Here is a tiny trained network, its code and every weight. The questions are about switching its units off for an input and a class, where a switched-off unit gives its printed mean instead of its output.

import numpy as np


def w(rows, s, z=0):
    codes = np.array(rows[::2]) - 128.0
    scale = np.full(codes.shape[1], s)
    scale[-1] = z or s
    return codes * scale


def norm(h):
    return h / np.sqrt((h * h).mean(-1, keepdims=True) + 1e-5)


def f(y):
    return np.maximum(y, 0)


def log_softmax(a):
    a = a - a.max(-1, keepdims=True)
    return a - np.log(np.exp(a).sum(-1, keepdims=True))


def net(x, mask):
    res = np.array(x, float).reshape(1, 8) / 4 @ E
    u = 0
    for l in range(2):
        y = f(norm(res) @ A[l][:, :-1].T + A[l][:, -1])
        res = res + np.where(mask[u : u + 11], y, B[l][:, -1]) @ B[l][:, :-1]
        u += 11
    return log_softmax(norm(res)[-1] @ U[:, :-1].T + U[:, -1])


A, B = {}, {}
E = w([
[136,170,102,143,10,151,152,205,62,65],'x0',
[27,113,128,82,37,3,147,131,134,106],'x1',
[200,93,180,179,143,37,45,207,65,159],'x2',
[180,190,154,158,158,86,193,168,52,227],'x3',
[109,31,130,166,170,55,128,216,17,2],'x4',
[34,127,128,163,156,111,225,136,179,186],'x5',
[134,23,138,252,170,148,131,130,114,73],'x6',
[35,75,131,123,145,13,186,238,110,73],'x7',
],0.0028)
A[0] = w([
[198,146,123,143,90,189,47,109,126,80,60],'L0N1',
[206,151,101,115,123,188,80,63,110,119,174],'L0N2',
[216,125,116,134,116,204,22,95,88,125,114],'L0N3',
[94,164,86,150,226,120,131,127,153,215,29],'L0N4',
[111,1,128,148,141,126,50,123,115,10,170],'L0N5',
[138,122,125,193,203,149,211,128,76,81,118],'L0N6',
[200,100,129,195,169,92,83,139,92,199,6],'L0N7',
[142,102,161,157,234,105,147,74,160,191,85],'L0N8',
[105,155,129,37,88,57,113,91,103,111,101],'L0N9',
[70,118,132,134,102,74,230,210,151,208,108],'L0N10',
[241,124,192,172,165,59,105,143,56,146,114],'L0N11',
],0.0053,0.0016)
B[0] = w([
[182,191,157,151,184,169,105,66,212,160,209],'L0N1',
[164,131,184,140,156,111,185,114,190,81,232],'L0N2',
[173,105,155,126,174,178,162,82,195,93,244],'L0N3',
[153,142,113,129,155,152,111,69,171,79,186],'L0N4',
[239,85,113,224,169,103,39,87,179,84,253],'L0N5',
[10,103,119,65,58,151,198,178,112,154,197],'L0N6',
[3,165,78,118,17,106,157,160,65,172,200],'L0N7',
[213,210,138,64,178,115,100,69,212,178,209],'L0N8',
[96,151,106,92,127,199,203,143,113,104,203],'L0N9',
[199,176,151,117,140,202,64,60,152,109,222],'L0N10',
[33,49,52,126,79,122,164,143,84,127,240],'L0N11',
],0.0057,0.0048)
A[1] = w([
[95,88,89,118,110,210,155,81,144,211,252],'L1N1',
[99,136,161,195,69,166,188,111,172,164,211],'L1N2',
[104,19,64,235,120,101,84,149,131,55,117],'L1N3',
[81,86,142,95,117,125,155,117,28,171,122],'L1N4',
[58,164,121,87,117,107,236,196,135,180,188],'L1N5',
[149,1,133,202,121,150,178,170,141,89,110],'L1N6',
[134,224,116,85,77,190,74,115,72,177,128],'L1N7',
[211,188,124,202,72,122,150,199,91,94,218],'L1N8',
[76,154,112,62,122,204,85,105,112,54,87],'L1N9',
[130,142,172,108,206,89,79,136,171,223,83],'L1N10',
[158,111,195,182,160,118,110,72,150,112,170],'L1N11',
],0.0053,0.0017)
B[1] = w([
[135,100,146,138,95,118,97,175,35,83,253],'L1N1',
[167,78,206,105,177,82,132,191,78,153,217],'L1N2',
[101,36,149,107,255,4,83,182,70,124,250],'L1N3',
[121,124,166,92,110,187,161,52,159,85,163],'L1N4',
[70,113,137,121,97,235,212,89,54,151,205],'L1N5',
[88,106,101,82,131,51,94,156,103,173,216],'L1N6',
[96,42,91,150,160,100,110,160,90,177,199],'L1N7',
[106,36,154,73,233,88,104,18,126,198,177],'L1N8',
[101,139,167,130,90,136,172,220,119,99,198],'L1N9',
[129,147,66,213,144,179,154,99,147,127,179],'L1N10',
[187,117,194,48,213,173,151,92,62,180,230],'L1N11',
],0.0047,0.0051)
U = w([
[158,182,132,203,76,79,99,155,134,131,20],'0',
[137,166,128,200,89,119,103,182,132,125,29],'1',
[161,184,74,195,22,79,65,173,168,127,2],'2',
[234,145,167,104,223,172,135,33,231,144,193],'3',
[103,197,40,196,102,96,107,110,130,210,76],'4',
[37,123,132,68,70,172,224,138,37,154,165],'5',
[102,1,126,131,202,2,86,163,56,104,184],'6',
[106,172,135,98,68,112,131,174,193,33,85],'7',
],0.0082,0.0045)

Each question gives the input, the list of numbers given to net, and the class t.
The units are the neurons (one row each of A and B). Each row of codes is followed by its name. A weight is (code - 128) times the scale printed after its matrix; where a second scale follows, it is the last column's (A, B and U).
mask holds one flag per neuron, layer by layer. A switched-off neuron (its flag False) gives its mean, the last column of its row in B, instead of its output. The means were averaged over made-up inputs and are rounded, as every weight is.
A unit's drop is (log p(t) with every unit on - log p(t) with that unit switched off) / (log p(t) with every unit on - log p(t) with every unit switched off).
The circuit of an input: a set's keep is (log p(t) with only the set's units on - log p(t) with every unit switched off) / (log p(t) with every unit on - log p(t) with every unit switched off). Starting from the 12 units with the biggest drops (on a tie, the unit counted first), units are removed one at a time, each time the one whose removal leaves the highest keep (on an exact tie, the one counted first), for as long as the keep stays at least 0.8.
units of the circuit, in order: the units of the circuit, biggest drop first
top k neurons: the k neurons with the biggest drops, biggest first
top k neurons in layer l: the k neurons of layer l with the biggest drops, biggest first
drop when u is switched off: that unit's drop, to one decimal
input [8,8,-3,-7,3,-5,-2,-5], class 3: top 2 neurons in layer 1	(L1N1 L1N8)
input [-8,-6,-4,6,3,1,8,0], class 5: units of the circuit, in order	(L0N6 L0N7)
input [6,-4,6,7,-1,-4,0,-5], class 6: units of the circuit, in order	(L0N11)
input [2,4,-8,5,-4,-3,-7,-7], class 5: top 3 neurons	(L0N5 L0N8 L0N10)
input [6,8,-5,-8,4,1,0,-4], class 6: units of the circuit, in order	(L0N5 L1N3)
input [-7,7,1,0,3,3,3,4], class 3: units of the circuit, in order	(L0N10 L0N11 L1N1)
input [5,2,8,7,2,-3,-5,6], class 5: top 2 neurons	(L0N5 L1N5)
input [-8,2,-8,-2,6,0,-8,-4], class 5: top 2 neurons in layer 0	(L0N5 L0N9)
input [1,8,0,-7,1,0,-8,-8], class 5: top 3 neurons in layer 0	(L0N5 L0N9 L0N10)
input [-5,-5,1,8,0,-6,-2,1], class 5: top 2 neurons in layer 0	(L0N7 L0N11)
input [0,7,-8,-3,5,-3,-4,-4], class 7: top 3 neurons	(L0N7 L0N6 L0N11)
input [7,3,6,-1,1,-8,0,-6], class 3: top 2 neurons	(L0N1 L0N3)
input [4,-3,-6,-5,-5,4,4,2], class 5: drop when L0N5 is switched off	1.7
input [-6,-6,1,8,6,3,-4,4], class 5: drop when L1N1 is switched off	0.0
input [2,-3,-7,2,5,1,0,0], class 5: units of the circuit, in order	(L0N6)
input [-8,6,0,-6,0,-1,-8,8], class 7: drop when L0N8 is switched off	-0.1
